Rows with their classes
[  3.4 -11.2  11.2   0.1   7.9   7.3  -7.7 -17.6 -24.7  40.4 -15.3  -2.6
 -10.7  30.1  29.1 -42.9  -1.2 -39.2  55.1  46.2 -19.4 -26.4 -53.2 -34.9
  13.0  16.5  10.7 -11.1 -24.2  -6.6  28.3 -20.2  -9.6   2.9 -28.6   9.7
   5.4  -4.3  32.3   9.5   2.2  74.3  17.4   0.8 -40.1   6.2  -4.6  19.8
   8.2   3.7  56.0   3.1   2.3 -18.3  -3.3 -25.7   2.4 -18.2  -5.2   2.2
  17.9   0.5  19.0  -5.0 -19.1   8.2] -> Lc
[  4.4 -14.7  12.8  -3.3  -6.4   1.0  -2.3 -24.7  -7.5  21.9  -1.1  -3.5
 -18.7  22.4  25.5 -15.9  -1.2 -19.6  27.0  31.2 -10.4 -17.3 -27.5 -21.0
  -1.5   4.4  37.8 -18.6 -14.5  -9.2  11.3  -9.8  -0.9   2.9 -16.9  11.2
   3.0  -1.5  21.2   6.3  -4.7  51.4   7.5  -6.7 -20.7   1.3 -10.2  11.1
  17.0   9.1  35.4   0.9   6.1  -3.1  -3.3 -13.0  -4.5 -16.4  -6.4  -0.3
   5.8   9.8  18.8 -14.2 -14.1   1.1] -> Lc
[  6.7   6.1  -1.1   6.7  -8.8   1.4   4.5   4.4 -14.8  -5.1   5.2   4.4
  13.1 -10.8  -9.6 -17.0  -2.5   3.3   9.3  21.0 -11.7 -13.1  -5.7   3.2
 -12.0   2.9  -6.0   3.3   5.2  -0.8   1.3   0.5  -0.5   2.0 -20.8 -13.5
  -2.6  -5.1  -4.7   6.9  -0.6  12.6  -3.4  -5.1   3.4  -0.7   9.2  -1.3
   2.3  -0.5  -7.2  -6.9  -5.0  -5.7  -0.8  -1.8   7.5  -8.5   5.4   9.6
   1.9  -6.9  -4.8   1.6  -1.8   0.1] -> ML
[ -4.1   9.4   2.0 -10.0   6.3  -3.9  -4.0  10.0 -15.5  14.4  -3.8   3.2
  21.7  -4.4 -13.1 -16.6  -5.2   5.8  25.4  24.2   8.9 -13.4  -3.2   2.1
  -1.0  -1.0  -4.2   7.6   7.7   5.1  -2.8  -1.9   2.7  -4.7 -26.7  -8.4
   2.2  -3.3  -8.6  11.7   3.2  20.8   2.4   3.2   3.2  -7.9  20.5  -1.6
   0.2  -1.1  -4.7   1.2 -16.0  -5.4  -0.4  -4.0  11.7 -10.9   9.1  21.8
   3.3 -12.8 -17.7   0.1   0.8   2.8] -> ML
[ -0.7   2.8   4.1  -3.9  -8.7  -0.2   2.7   0.9 -13.6 -39.4   7.9   1.5
   6.8  -3.5  -5.0 -15.3  -5.6   2.5  -0.3  20.9  -6.1  -7.5  -4.9  10.0
 -13.2   4.6  -4.6  -2.5  14.5   0.4   2.8   1.1   2.0  -4.6  -9.9 -16.4
  -1.3   1.9  -7.0  10.1  -1.9  18.1  -6.8  -0.4  -1.7   2.8  11.1   0.9
   8.7   5.0  -0.2  -6.1  -3.9  -9.4   0.4  -9.2   2.3  -8.4  -7.7   8.0
   2.6  -4.6  -6.4   3.5  -3.0  -4.0] -> ML
[  5.0  -5.0  20.8  -2.9 -17.8  11.2   1.7 -23.6 -14.4   6.7  10.9   1.3
 -24.8   6.2   9.0 -41.5 -10.9  -8.5  37.8  74.3  24.3 -37.8 -23.1  -2.5
   0.7  14.6   6.0  -6.6 -23.8  -6.9  31.1  -6.1  -1.6  -1.8 -46.2  -6.7
  -8.2   1.8  22.1  -8.4 -10.5  74.3   2.5   4.6 -22.7  14.9 -18.3   4.1
  23.1  18.5  36.1   0.7   3.1 -11.0  -3.9  -8.4  -4.2 -44.1  -1.2  11.1
  36.5  -7.9   6.7 -10.0 -29.6   9.2] -> Lc
[  4.0   6.2  -0.7  -6.5 -12.9  -7.1  -1.8   8.9 -17.5 -15.6  -0.6   0.0
  11.2  -7.5   2.2 -18.6  -5.0   7.3   0.3   7.0  -0.2  -7.0   6.2  13.1
  -4.7   0.1  -4.6   7.4   3.6   7.8   1.0  -1.2   0.2  -3.5 -22.7 -18.1
  -3.5  -8.7   4.3   5.5  -0.1   2.7  -1.4   1.8   4.1  -2.2   5.8  17.6
   3.4  -0.2   1.1  -7.6   4.7  -5.7  -0.2  -2.3  -2.6  -8.7   5.3  12.7
  -3.9  -0.7  -1.3   2.9   0.1   2.7] -> ML
[  1.2   7.2   6.2  -0.1 -20.5  -6.8   3.6  -1.4  -0.4 -36.1  12.5   2.5
  11.6  -4.1   2.4 -11.2  -0.4   2.4 -13.1  17.4   4.7 -12.0   9.7  13.0
 -12.5  -6.1  -4.0   8.5   6.9   6.2  -2.1   2.2  -0.5   4.5 -29.8 -11.8
  -1.3  -3.5  -8.9   1.2  -1.2  -2.5  -6.4 -24.6  11.2  -4.8   5.7  -0.5
   5.2   6.7  -5.6  -7.5  -5.9  -0.2   4.3  -2.7   1.6 -13.4   2.3  19.7
 -11.3  -1.9  -6.0   5.6   2.5  -5.0] -> ML
[  4.3 -11.0   1.2   1.9   0.0  -3.3   9.5 -20.7  19.2 -14.6   5.9  -2.2
 -29.2   9.8  21.5  10.5   0.0 -11.6 -13.9  -0.1   7.9   6.2  13.3  -0.9
  -9.6 -11.1   5.1  -4.1  -9.6  -6.9  11.9   1.3  -4.4   5.7   3.4  13.9
  -1.6   1.2   9.6 -10.1  -4.2  -2.2  -2.2  -8.8  -4.6   6.5 -29.3   3.8
  14.3   9.9  18.2  -7.1  14.5  11.6   1.7   2.7 -20.9 -11.4  -6.1 -14.9
  -7.5  19.0  25.9   0.2  -5.1  -4.8] -> Lc
[  0.8 -10.2   1.1  -2.0   8.4   1.4   5.3 -20.5  19.6   2.0  -2.9 -11.8
 -28.6  17.7  26.2  16.7   4.6 -11.3  -8.2 -25.4  -2.0  12.3   7.0   0.5
  -7.0   2.3   5.1   1.0  -3.7  -2.6  -1.3   1.5   0.3   8.0  22.7  15.8
   1.8   5.0  11.7 -13.3  11.1  -4.1   4.6  -7.1  -8.1   2.1 -18.4   7.8
   7.6   1.5  15.3   8.4   4.2   7.0   5.0   5.3 -19.0   6.7  -5.2 -13.5
  -4.4  17.2  16.6  -5.3  -1.5  -7.7] -> Lc
[  7.7 -15.0   2.8   4.6  -6.8   2.9   4.4 -25.3  27.0  -6.8  18.2  -6.7
 -30.0  17.8  20.2  14.9  10.1 -16.7 -18.5  -6.2  -7.0   5.6   6.1  -1.8
  -9.6  -9.8   1.9 -14.7 -12.1 -11.4  -2.1   1.7   1.8   4.2  -3.1  16.2
   8.8  -1.1   8.3 -11.0 -10.1  -8.9   0.8 -12.9 -12.2   5.9 -27.6   3.8
  18.8  11.5  11.3 -10.6  16.3   8.5   3.4   3.8 -20.0  -8.0  -8.9 -13.2
  -7.3  17.5  28.4  -2.4  -2.0  -1.6] -> Lc
[  6.7  -1.7  11.9  -3.7   5.0  13.0  -4.6 -17.0 -25.0  30.1 -14.0  -2.1
 -11.5  19.1  25.5 -42.8  -7.8 -15.7  53.8  59.5   5.5 -17.8 -31.0 -20.0
   8.1  18.2   8.8   2.6 -22.6  -2.2  29.3 -11.4  -4.3   2.8 -25.2   2.6
   3.9  -0.1  30.9  -2.2  -5.7  74.3   3.6   0.8 -29.9   0.7  -4.5  11.6
   9.6   7.0  49.6  -2.3  -0.1 -22.8  -2.6 -18.4   6.7 -30.1  -1.8   9.8
  26.6  -4.4  12.1 -15.8 -15.8   6.5] -> Lc
[  7.6  14.3   1.7  -3.8 -18.0  -5.6   3.7  -1.3  -3.1 -37.1   9.0   2.6
   9.3  -4.2   1.4  -5.5  -1.0   0.1  -9.9  22.1   8.4 -12.4  13.7  16.9
 -17.1  -1.4  -2.5   6.3  11.2   0.6   2.5   6.3  10.0  -0.6 -14.5 -15.7
  -3.6  -9.9  -3.3   4.3  -2.0   3.9  -4.6  -2.9   6.5  -5.5   4.9   0.3
   7.0   5.1  -3.9  -4.5  -1.4  -1.6   0.9  -1.1  -2.4 -15.4   8.1  16.7
  -2.5  -3.6  -5.4   7.1   2.3   5.3] -> ML
[ -3.8  10.4   4.8 -17.8  -0.9 -15.3  -1.8  11.9 -12.7   9.8   0.1   7.1
  26.2 -10.2  -0.8 -19.2 -10.1   2.2  23.6  25.2  11.3 -16.2   0.9   5.6
   0.9  -4.8 -13.2  13.4   9.1  16.3  -8.1   6.3   3.1  -4.3 -40.8 -15.9
   2.0 -10.1 -11.1  -0.9   6.5  10.3  -1.1   2.9  11.1 -11.4  19.1  -3.8
   3.6  -7.9  -4.3   3.3 -20.8  -7.4   3.0   5.3   5.4 -10.3  19.5  25.2
  -4.6 -11.7 -24.8   4.9   0.2  -0.8] -> ML
[  1.9  -7.3  10.9  -1.8  -4.6   5.6  -4.6 -23.3 -20.6  33.0  -6.2  -2.6
 -11.0   9.8  28.2 -48.4  -1.6 -17.0  49.1  66.5   0.2 -31.6 -31.2 -21.8
   3.2  25.8   8.9 -11.2 -25.1 -11.8  28.4 -15.2  -4.2   2.1 -34.2   4.4
  15.2  -4.6  31.4   4.0   0.1  74.3   2.5  -0.6 -27.2   4.9 -10.8  11.6
  17.3  15.0  44.7   5.8   4.5 -16.8  -1.8 -22.3  -2.1 -30.8  -6.3   8.4
  25.0  -0.6  16.4 -16.5 -30.5   3.1] -> Lc
[  6.5   3.3   0.4  -3.8 -36.3  -4.1  11.1  -8.2   0.4 -54.2  20.7   1.2
  -7.5  -2.2   0.3  -4.2  -3.0  -1.6 -20.2  22.0  -3.0 -11.6  13.8  22.0
 -15.1  -0.7  -5.2   2.7   6.1  -4.7   0.5   5.0   7.1  -4.0 -16.9 -10.1
  -0.9  -6.3   3.9   5.9  -1.8  -3.7  -7.1  -7.7   6.2   2.4  -4.4   1.0
  12.4   6.7  -3.8 -13.8   5.5  -4.0  -9.6  -4.3  -6.3 -13.4   0.7  12.4
  -3.5  -1.4  16.1  24.9   1.7   4.0] -> ML
[  2.0  -6.1  11.8  -3.4   4.2   1.2   0.0 -23.1 -10.7  29.2  -6.7  -5.2
 -12.4  20.9  25.3 -23.0  -0.4 -17.5  26.4  33.4 -11.8 -16.9 -29.9 -18.7
  -3.6   3.6   6.3 -15.4 -18.6  -2.0  11.9 -11.1  -7.1  -0.3 -18.5   8.8
  10.6  -2.2  12.5   4.5  -4.1  61.1   5.1  -3.3 -36.8   1.4 -10.6  12.5
  15.8   7.4  43.2   2.7  53.1  -0.2  -3.5 -15.9  -5.7 -16.3  -6.9  -0.7
   4.5   7.2  13.7 -13.5 -11.3  -1.3] -> Lc
[  3.0 -13.3   5.7   0.8  -0.6   4.2  -4.0 -24.4   0.4  10.6  -2.2  -6.5
 -17.0  17.1  22.7 -16.6  -1.0 -15.3  13.4  20.1  -8.4 -10.2 -13.4 -11.9
  -5.4  -2.2   9.5 -15.2 -16.2  -2.9  10.5  -3.7  -0.9   3.2 -15.2   9.0
  15.7  -4.0  19.6  -0.4  -6.9  47.3   5.8  -4.4 -20.3  -0.2 -15.9   9.9
  16.0   2.1  32.6  -1.6   4.9  -4.5  -2.5 -10.9  -6.3 -17.2  -7.0  -8.5
  -0.3   8.1  21.2  -9.7 -11.4  -2.3] -> Lc
